Below are the code and all the weights of a small trained network. Each question names an input and a target symbol and asks about switching units off, where a switched-off unit gives its printed mean instead of its output.

import numpy as np


def w(rows, s, z=0):
    codes = np.array(rows[::2]) - 128.0
    scale = np.full(codes.shape[1], s)
    scale[-1] = z or s
    return codes * scale


def f(y):
    return np.maximum(y, 0)


def softmax(a):
    e = np.exp(a - a.max(-1, keepdims=True))
    return e / e.sum(-1, keepdims=True)


def log_softmax(a):
    a = a - a.max(-1, keepdims=True)
    return a - np.log(np.exp(a).sum(-1, keepdims=True))


def net(x, mask):
    ids = ['αβγδεζηθλμξπστφω'.index(c) for c in x.split()]
    T = len(ids)
    res = E[ids] + P[:T]
    r = res
    for j in range(3):
        rows = slice(2 * j, 2 * j + 2)
        q, k, v = (r @ M[0][rows].T for M in (Q, K, V))
        z = softmax(np.where(np.tri(T) > 0, q @ k.T / 2**0.5, -1e9)) @ v
        o = O[0][rows]
        res = res + np.where(mask[j], z, o[:, -1]) @ o[:, :-1]
    y = f(res @ A[0][:, :-1].T + A[0][:, -1])
    res = res + np.where(mask[3:7], y, B[0][:, -1]) @ B[0][:, :-1]
    return log_softmax(res[-1] @ U[:, :-1].T + U[:, -1])


Q, K, V, O, A, B = {}, {}, {}, {}, {}, {}
E = w([
[103,137,132,125],'α',
[186,157,84,164],'β',
[113,145,132,133],'γ',
[105,127,129,107],'δ',
[149,136,99,112],'ε',
[84,108,106,84],'ζ',
[143,128,61,91],'η',
[82,129,126,75],'θ',
[185,162,132,184],'λ',
[65,135,141,82],'μ',
[183,134,42,119],'ξ',
[104,152,149,154],'π',
[15,103,171,12],'σ',
[101,177,85,223],'τ',
[147,133,165,100],'φ',
[134,136,252,154],'ω',
],0.015)
P = w([
[110,154,146,132],'0',
[145,108,107,150],'1',
[201,128,152,124],'2',
[93,207,143,100],'3',
[119,73,101,179],'4',
[217,169,161,92],'5',
[85,251,144,62],'6',
[104,70,97,170],'7',
],0.024)
Q[0] = w([
[115,60,172,121],'h0',
[98,77,10,123],'h0',
[74,146,65,61],'h1',
[41,137,29,181],'h1',
[30,144,50,192],'h2',
[118,199,108,114],'h2',
],0.013)
K[0] = w([
[131,88,125,81],'h0',
[104,62,91,184],'h0',
[141,251,100,34],'h1',
[213,252,150,202],'h1',
[164,236,174,56],'h2',
[111,192,115,116],'h2',
],0.011)
V[0] = w([
[94,204,130,228],'h0',
[82,62,98,173],'h0',
[100,103,92,115],'h1',
[142,169,73,135],'h1',
[55,119,8,122],'h2',
[171,204,21,179],'h2',
],0.013)
O[0] = w([
[112,135,151,136,148],'h0',
[201,126,184,90,2],'h0',
[122,98,123,120,103],'h1',
[151,93,133,62,145],'h1',
[248,103,205,93,139],'h2',
[167,208,128,106,91],'h2',
],0.015,0.0048)
A[0] = w([
[2,167,166,182,2],'n0',
[30,102,189,118,8],'n1',
[132,50,32,58,49],'n2',
[47,138,194,36,180],'n3',
],0.0093,0.0085)
B[0] = w([
[149,106,207,136,252],'n0',
[96,169,160,6,195],'n1',
[141,208,121,231,167],'n2',
[173,59,111,180,244],'n3',
],0.014,0.012)
U = w([
[148,96,150,117,99],'α',
[154,177,158,108,115],'β',
[141,123,143,141,139],'γ',
[147,106,146,144,102],'δ',
[143,138,119,29,142],'ε',
[152,53,147,26,96],'ζ',
[180,119,179,134,66],'η',
[155,95,142,131,115],'θ',
[44,202,62,93,253],'λ',
[158,79,125,120,128],'μ',
[193,116,139,78,115],'ξ',
[117,130,130,133,161],'π',
[166,1,81,217,139],'σ',
[205,112,225,146,1],'τ',
[66,113,51,121,234],'φ',
[26,155,124,218,124],'ω',
],0.0069,0.0088)

Each question gives the input, a string of symbols that net reads in full, and the target symbol t.
The units are the heads (2 rows each of Q, K, V and O) and the neurons (one row each of A and B). Each row of codes is followed by its name. A weight is (code - 128) times the scale printed after its matrix; where a second scale follows, it is the last column's (O, A, B and U).
mask holds one flag per unit, heads first, then neurons. A switched-off unit (its flag False) gives its mean, the last column of its rows in O or B, instead of its output. The means were averaged over made-up inputs and are rounded, as every weight is.
A unit's drop is (log p(t) with every unit on - log p(t) with that unit switched off) / (log p(t) with every unit on - log p(t) with every unit switched off).
The circuit of an input: a set's keep is (log p(t) with only the set's units on - log p(t) with every unit switched off) / (log p(t) with every unit on - log p(t) with every unit switched off). Starting from all 7 units, units are removed one at a time, each time the one whose removal leaves the highest keep (on an exact tie, the one counted first), for as long as the keep stays at least 0.8.
units of the circuit, in order: the units of the circuit, biggest drop first
most important unit: the unit with the biggest drop
top k neurons: the k neurons with the biggest drops, biggest first
heads that matter: for each layer, one digit per head in row order, 1 if its drop is at least 0.15 and else 0, layers parted by /
input ε ε σ τ σ λ, target σ: units of the circuit, in order : h2, h0
input δ ω δ, target ω: most important unit : h2
input ω λ π, target λ: units of the circuit, in order : h2, n0
input σ η σ σ σ γ, target σ: units of the circuit, in order : h2, h0
input β σ γ, target σ: units of the circuit, in order : h2, n1
input η σ π σ, target ζ: units of the circuit, in order : n1, h2
input β β σ σ λ ξ, target λ: heads that matter : 100
input δ σ γ σ ω, target ω: units of the circuit, in order : h1, h2
input φ λ β ω ω λ ω σ, target ω: heads that matter : 001
input μ β λ β ω δ ξ σ, target σ: heads that matter : 110
input σ σ ω, target σ: units of the circuit, in order : h2, n1
input μ λ μ β λ ε, target λ: units of the circuit, in order : h0, n3
input ω η μ ξ ω μ, target ω: units of the circuit, in order : h2, h0
input ε λ σ ε ω σ, target ω: most important unit : h0
input η ε ω ξ λ λ ω, target τ: units of the circuit, in order : n0, n3
input σ σ β, target σ: heads that matter : 001
input δ φ τ σ ω β λ λ, target λ: heads that matter : 001
input λ τ σ λ λ γ, target λ: heads that matter : 101
input μ ω σ τ σ β ω, target τ: units of the circuit, in order : n0, h0, n3
input σ ω ξ, target ω: heads that matter : 001
input σ ξ τ σ λ θ, target λ: most important unit : h0
input μ β β ζ, target σ: top 2 neurons : n3, n1
